Below are the code and all the weights of a small trained network. Each question names an input and a class and asks about switching units off, where a switched-off unit gives its printed mean instead of its output.

import numpy as np


def w(rows, s, z=0):
    codes = np.array(rows[::2]) - 128.0
    scale = np.full(codes.shape[1], s)
    scale[-1] = z or s
    return codes * scale


def f(y):
    return y / 2 * (1 + np.tanh(0.7978845608 * (y + 0.044715 * y**3)))


def log_softmax(a):
    a = a - a.max(-1, keepdims=True)
    return a - np.log(np.exp(a).sum(-1, keepdims=True))


def net(x, mask):
    res = np.array(x, float).reshape(1, 7) / 4 @ E
    y = f(res @ A[0][:, :-1].T + A[0][:, -1])
    res = res + np.where(mask, y, B[0][:, -1]) @ B[0][:, :-1]
    return log_softmax(res[-1] @ U[:, :-1].T + U[:, -1])


A, B = {}, {}
E = w([
[133,110,174,180,112,146,98,127,90],'x0',
[8,99,103,127,145,27,157,115,110],'x1',
[69,115,133,77,95,205,138,44,126],'x2',
[180,134,210,184,254,159,189,127,73],'x3',
[152,180,112,157,89,79,70,68,89],'x4',
[213,175,52,112,70,87,169,88,43],'x5',
[54,180,20,187,164,182,70,77,128],'x6',
],0.0083)
A[0] = w([
[121,91,189,139,133,170,197,121,141,255],'n0',
[218,162,154,109,56,87,174,182,74,170],'n1',
[173,129,150,98,192,213,178,110,166,146],'n2',
[189,108,114,98,209,40,230,104,16,147],'n3',
[159,90,164,165,99,68,164,158,76,169],'n4',
[91,136,87,177,144,157,116,52,93,188],'n5',
[134,158,36,149,82,196,41,132,123,153],'n6',
[16,127,89,111,222,128,133,150,188,220],'n7',
[104,110,143,53,80,139,182,55,94,207],'n8',
[78,46,124,61,51,139,202,115,185,213],'n9',
[110,89,71,128,76,81,99,63,98,85],'n10',
[95,33,137,79,70,102,146,107,153,137],'n11',
[154,120,104,87,95,96,81,255,184,195],'n12',
],0.0081,0.0032)
B[0] = w([
[158,155,150,92,114,190,62,170,121,227],'n0',
[123,138,144,148,170,126,167,148,162,251],'n1',
[201,108,129,147,168,165,102,133,98,219],'n2',
[108,183,177,201,118,87,181,204,207,252],'n3',
[103,207,105,180,97,112,150,118,176,204],'n4',
[104,167,58,163,117,111,107,93,166,205],'n5',
[129,144,59,179,105,108,153,72,110,224],'n6',
[105,104,193,189,160,106,158,171,223,254],'n7',
[125,162,108,79,131,145,86,152,147,218],'n8',
[169,176,144,110,163,158,77,219,134,254],'n9',
[141,106,111,85,113,167,46,148,81,192],'n10',
[140,98,149,125,165,223,116,221,154,210],'n11',
[80,125,118,227,82,89,254,97,186,229],'n12',
],0.01,0.008)
U = w([
[132,144,93,146,87,118,130,8,49,108],'0',
[86,64,169,44,146,70,196,97,4,1],'1',
[150,107,178,145,169,170,145,138,148,143],'2',
[159,141,149,61,133,169,62,146,90,113],'3',
[77,172,135,165,105,56,167,118,182,157],'4',
],0.013,0.0077)

Each question gives the input, the list of numbers given to net, and the class t.
The units are the neurons (one row each of A and B). Each row of codes is followed by its name. A weight is (code - 128) times the scale printed after its matrix; where a second scale follows, it is the last column's (A, B and U).
mask holds one flag per neuron, in row order. A switched-off neuron (its flag False) gives its mean, the last column of its row in B, instead of its output. The means were averaged over made-up inputs and are rounded, as every weight is.
A unit's drop is (log p(t) with every unit on - log p(t) with that unit switched off) / (log p(t) with every unit on - log p(t) with every unit switched off).
The circuit of an input: a set's keep is (log p(t) with only the set's units on - log p(t) with every unit switched off) / (log p(t) with every unit on - log p(t) with every unit switched off). Starting from the 12 units with the biggest drops (on a tie, the unit counted first), units are removed one at a time, each time the one whose removal leaves the highest keep (on an exact tie, the one counted first), for as long as the keep stays at least 0.8.
circuit, biggest first: the units of the circuit, biggest drop first
unit that matters most: the unit with the biggest drop
top k neurons: the k neurons with the biggest drops, biggest first
drop of u: that unit's drop, to one decimal
input [-2,3,2,-3,-6,8,-2], class 3: circuit, biggest first -> n9, n7
input [8,-3,-3,5,5,7,8], class 0: unit that matters most -> n7
input [-1,-2,6,1,1,3,-5], class 3: circuit, biggest first -> n12, n7
input [2,-8,8,6,4,-7,8], class 0: circuit, biggest first -> n6, n5, n3
input [1,-1,1,0,8,-2,-2], class 0: circuit, biggest first -> n3, n7, n9
input [-1,-3,-4,7,-2,8,-2], class 4: top 2 neurons -> n3, n4
input [1,5,6,-4,5,7,3], class 0: top 2 neurons -> n6, n5
input [-8,7,2,-5,1,4,-4], class 3: circuit, biggest first -> n10, n9
input [1,8,5,4,3,-1,-7], class 2: top 4 neurons -> n11, n12, n0, n5
input [7,6,0,-2,-2,2,-7], class 2: top 4 neurons -> n11, n9, n5, n6
input [-8,-6,5,5,-7,-1,-3], class 3: top 2 neurons -> n0, n12
input [1,5,-2,-4,2,-7,-8], class 2: top 3 neurons -> n11, n9, n3
input [-5,-4,-7,3,-7,6,7], class 4: top 2 neurons -> n3, n11
input [4,-5,2,-7,-1,7,2], class 0: unit that matters most -> n6
input [-2,8,-1,-7,-1,-4,-4], class 2: top 2 neurons -> n11, n9
input [-1,-2,6,-4,-1,8,2], class 0: top 2 neurons -> n6, n0
input [2,7,6,-3,-8,-3,-3], class 2: drop of n7 -> 1.7
input [-6,-7,2,-4,-4,7,3], class 0: drop of n0 -> 0.0
input [8,-6,8,6,0,0,-4], class 3: drop of n7 -> 0.1
input [3,1,0,8,2,4,5], class 4: drop of n3 -> 1.1
input [1,6,-7,-6,4,7,6], class 0: top neuron -> n10
